Below are the code and all the weights of a small trained network. Each question names an input and a class and asks about switching units off, where a switched-off unit gives its printed mean instead of its output.

import numpy as np


def w(rows, s, z=0):
    codes = np.array(rows[::2]) - 128.0
    scale = np.full(codes.shape[1], s)
    scale[-1] = z or s
    return codes * scale


def norm(h):
    return h / np.sqrt((h * h).mean(-1, keepdims=True) + 1e-5)


def f(y):
    return y / 2 * (1 + np.tanh(0.7978845608 * (y + 0.044715 * y**3)))


def log_softmax(a):
    a = a - a.max(-1, keepdims=True)
    return a - np.log(np.exp(a).sum(-1, keepdims=True))


def net(x, mask):
    res = np.array(x, float).reshape(1, 2) / 4 @ E
    u = 0
    for l in range(2):
        y = f(norm(res) @ A[l][:, :-1].T + A[l][:, -1])
        res = res + np.where(mask[u : u + 6], y, B[l][:, -1]) @ B[l][:, :-1]
        u += 6
    return log_softmax(norm(res)[-1] @ U[:, :-1].T + U[:, -1])


A, B = {}, {}
E = w([
[77,48,223,160,224,62,167,85],'x0',
[95,79,10,131,134,84,145,50],'x1',
],0.011)
A[0] = w([
[124,155,22,191,132,30,160,128,105],'0.n1',
[208,119,130,213,32,66,159,139,60],'0.n2',
[116,181,78,138,167,158,122,168,110],'0.n3',
[109,116,73,34,76,160,2,181,107],'0.n4',
[101,102,166,123,191,130,133,108,252],'0.n5',
[157,195,173,192,128,103,113,232,48],'0.n6',
],0.0085,0.0016)
B[0] = w([
[113,85,194,85,95,191,70,141,218],'0.n1',
[72,196,115,132,170,122,184,131,134],'0.n2',
[160,149,140,150,160,80,204,106,160],'0.n3',
[146,136,147,208,186,140,211,87,253],'0.n4',
[210,186,72,164,1,130,186,164,205],'0.n5',
[73,98,104,38,90,128,97,78,223],'0.n6',
],0.0078,0.007)
A[1] = w([
[114,171,249,115,194,148,103,181,72],'1.n1',
[84,78,51,127,196,101,106,72,49],'1.n2',
[72,145,147,63,195,63,181,63,119],'1.n3',
[154,114,119,135,62,109,100,164,48],'1.n4',
[95,92,200,181,199,14,131,151,150],'1.n5',
[135,95,215,156,227,200,118,146,253],'1.n6',
],0.016,0.0025)
B[1] = w([
[99,49,117,115,238,33,147,123,254],'1.n1',
[96,119,227,75,203,62,119,175,230],'1.n2',
[83,111,130,133,23,168,67,91,177],'1.n3',
[65,148,146,121,81,173,93,71,157],'1.n4',
[207,206,32,161,135,193,178,135,253],'1.n5',
[74,155,189,93,1,178,50,115,202],'1.n6',
],0.015,0.0075)
U = w([
[78,92,166,28,232,64,123,127,203],'0',
[191,204,55,182,138,155,223,101,224],'1',
[56,131,172,122,10,175,92,47,125],'2',
[183,45,103,181,112,120,73,185,3],'3',
[175,92,97,187,154,105,44,149,15],'4',
[176,77,128,168,107,142,91,178,33],'5',
],0.013,0.0051)

Each question gives the input, the list of numbers given to net, and the class t.
The units are the neurons (one row each of A and B). Each row of codes is followed by its name. A weight is (code - 128) times the scale printed after its matrix; where a second scale follows, it is the last column's (A, B and U).
mask holds one flag per neuron, layer by layer. A switched-off neuron (its flag False) gives its mean, the last column of its row in B, instead of its output. The means were averaged over made-up inputs and are rounded, as every weight is.
A unit's drop is (log p(t) with every unit on - log p(t) with that unit switched off) / (log p(t) with every unit on - log p(t) with every unit switched off).
The circuit of an input: a set's keep is (log p(t) with only the set's units on - log p(t) with every unit switched off) / (log p(t) with every unit on - log p(t) with every unit switched off). Starting from all 12 units, units are removed one at a time, each time the one whose removal leaves the highest keep (on an exact tie, the one counted first), for as long as the keep stays at least 0.8.
units of the circuit, in order: the units of the circuit, biggest drop first
unit that matters most: the unit with the biggest drop
top k neurons: the k neurons with the biggest drops, biggest first
k most important neurons of layer l: the k neurons of layer l with the biggest drops, biggest first
drop when u is switched off: that unit's drop, to one decimal
input [-6,-6], class 0: units of the circuit, in order => (0.n5; 1.n1)
input [3,-2], class 2: top 2 neurons => (0.n4; 0.n5)
input [8,1], class 1: top 2 neurons => (1.n5; 0.n5)
input [-4,-6], class 0: top 2 neurons => (1.n1; 0.n5)
input [1,-3], class 2: top 2 neurons => (0.n6; 1.n1)
input [0,-3], class 2: 2 most important neurons of layer 1 => (1.n2; 1.n1)
input [0,3], class 2: unit that matters most => 0.n1
input [6,4], class 1: top 3 neurons => (1.n5; 0.n6; 0.n5)
input [-1,-3], class 2: top 4 neurons => (1.n3; 0.n6; 0.n1; 1.n2)
input [2,0], class 2: top 3 neurons => (0.n5; 1.n4; 0.n4)
input [3,1], class 2: top 3 neurons => (0.n4; 0.n5; 1.n4)
input [-6,-7], class 0: top 3 neurons => (0.n5; 1.n1; 1.n5)
input [-6,-8], class 0: top 2 neurons => (1.n1; 0.n5)
input [4,1], class 1: unit that matters most => 0.n6
input [6,-5], class 1: 2 most important neurons of layer 1 => (1.n5; 1.n2)
input [-2,4], class 0: drop when 0.n5 is switched off => 5.3
input [-3,6], class 0: drop when 0.n5 is switched off => 0.1
input [-2,-8], class 0: drop when 1.n1 is switched off => 2.4
